M =
0.12	-0.17	-2.69	-3.53
0.12	-3.33	-3.89	-1.10
0.12	4.21	0.12	-3.82
-4.98	0.14	0.12	2.87
0.90	-0.94	-2.39	-4.82
1.88	-0.17	3.62	1.15
0.12	0.40	3.81	1.76
7.36	-0.94	0.12	-1.10
0.12	-2.44	-3.03	-1.10
0.12	4.81	5.72	-1.10
-2.04	2.87	0.12	-1.27
-0.63	-1.66	-3.73	-1.10
Rows and columns are counted from 0.
(0, 0) => 0.12
(1, 0) => 0.12
(10, 2) => 0.12
(1, 1) => -3.33
(6, 3) => 1.76
(0, 1) => -0.17
(9, 3) => -1.10
(5, 1) => -0.17
(6, 1) => 0.40
(8, 1) => -2.44
(5, 0) => 1.88
(7, 3) => -1.10
(2, 0) => 0.12
(4, 0) => 0.90
(11, 3) => -1.10
(10, 1) => 2.87
(2, 3) => -3.82
(10, 0) => -2.04
(11, 0) => -0.63
(3, 3) => 2.87
(8, 2) => -3.03
(3, 1) => 0.14
(11, 2) => -3.73
(0, 3) => -3.53
(4, 3) => -4.82
(0, 2) => -2.69
(5, 3) => 1.15
(6, 2) => 3.81
(7, 1) => -0.94

x = ((-0.06, -0.14, -0.13, -0.05, -0.06, -0.05), (0.05, -0.22, -0.19, 0.02, -0.06, -0.04), (-0.03, -0.16, -0.12, -0.16, -0.11, -0.15), (0.00, -0.20, -0.14, 0.01, 0.06, 0.01), (0.03, -0.16, -0.08, -0.15, 0.16, 0.03), (0.01, -0.24, -0.13, 0.02, 0.13, 0.02), (-0.15, -0.17, -0.11, -0.03, 0.09, -0.05), (-0.03, -0.16, -0.11, -0.16, -0.11, -0.14), (-0.14, -0.17, -0.11, -0.04, 0.08, -0.06), (-0.06, -0.19, 0.05, -0.07, -0.22, -0.09), (-0.03, -0.15, -0.11, 0.03, -0.19, 0.08), (-0.07, -0.13, -0.12, -0.06, -0.07, -0.07), (0.01, -0.17, -0.10, -0.11, 0.11, 0.02), (0.02, -0.16, -0.10, -0.12, 0.12, 0.01))
x[-14,0] => -0.06
x[-14,2] => -0.13
x[12,-3] => -0.11
x[2] => [-0.03, -0.16, -0.12, -0.16, -0.11, -0.15]
x[-1,-4] => -0.10
x[7,4] => -0.11
x[8,-4] => -0.11
x[-1,5] => 0.01
x[-4,-5] => -0.15
x[7,-3] => -0.16
x[0,-3] => -0.05
x[8,1] => -0.17
x[:, -4] => [-0.13, -0.19, -0.12, -0.14, -0.08, -0.13, -0.11, -0.11, -0.11, 0.05, -0.11, -0.12, -0.10, -0.10]
x[:, 5] => [-0.05, -0.04, -0.15, 0.01, 0.03, 0.02, -0.05, -0.14, -0.06, -0.09, 0.08, -0.07, 0.02, 0.01]
x[5,1] => -0.24
x[-12,-2] => -0.11
x[0,-5] => -0.14
x[-8,-3] => -0.03
x[-3] => [-0.07, -0.13, -0.12, -0.06, -0.07, -0.07]
x[3,-4] => -0.14
x[10,-6] => -0.03
x[1,-4] => -0.19
x[8,5] => -0.06
x[5,5] => 0.02
x[3,-1] => 0.01
x[4,-1] => 0.03
x[9,3] => -0.07
x[:, 3] => [-0.05, 0.02, -0.16, 0.01, -0.15, 0.02, -0.03, -0.16, -0.04, -0.07, 0.03, -0.06, -0.11, -0.12]
x[-2,0] => 0.01
x[9] => [-0.06, -0.19, 0.05, -0.07, -0.22, -0.09]
x[6,1] => -0.17
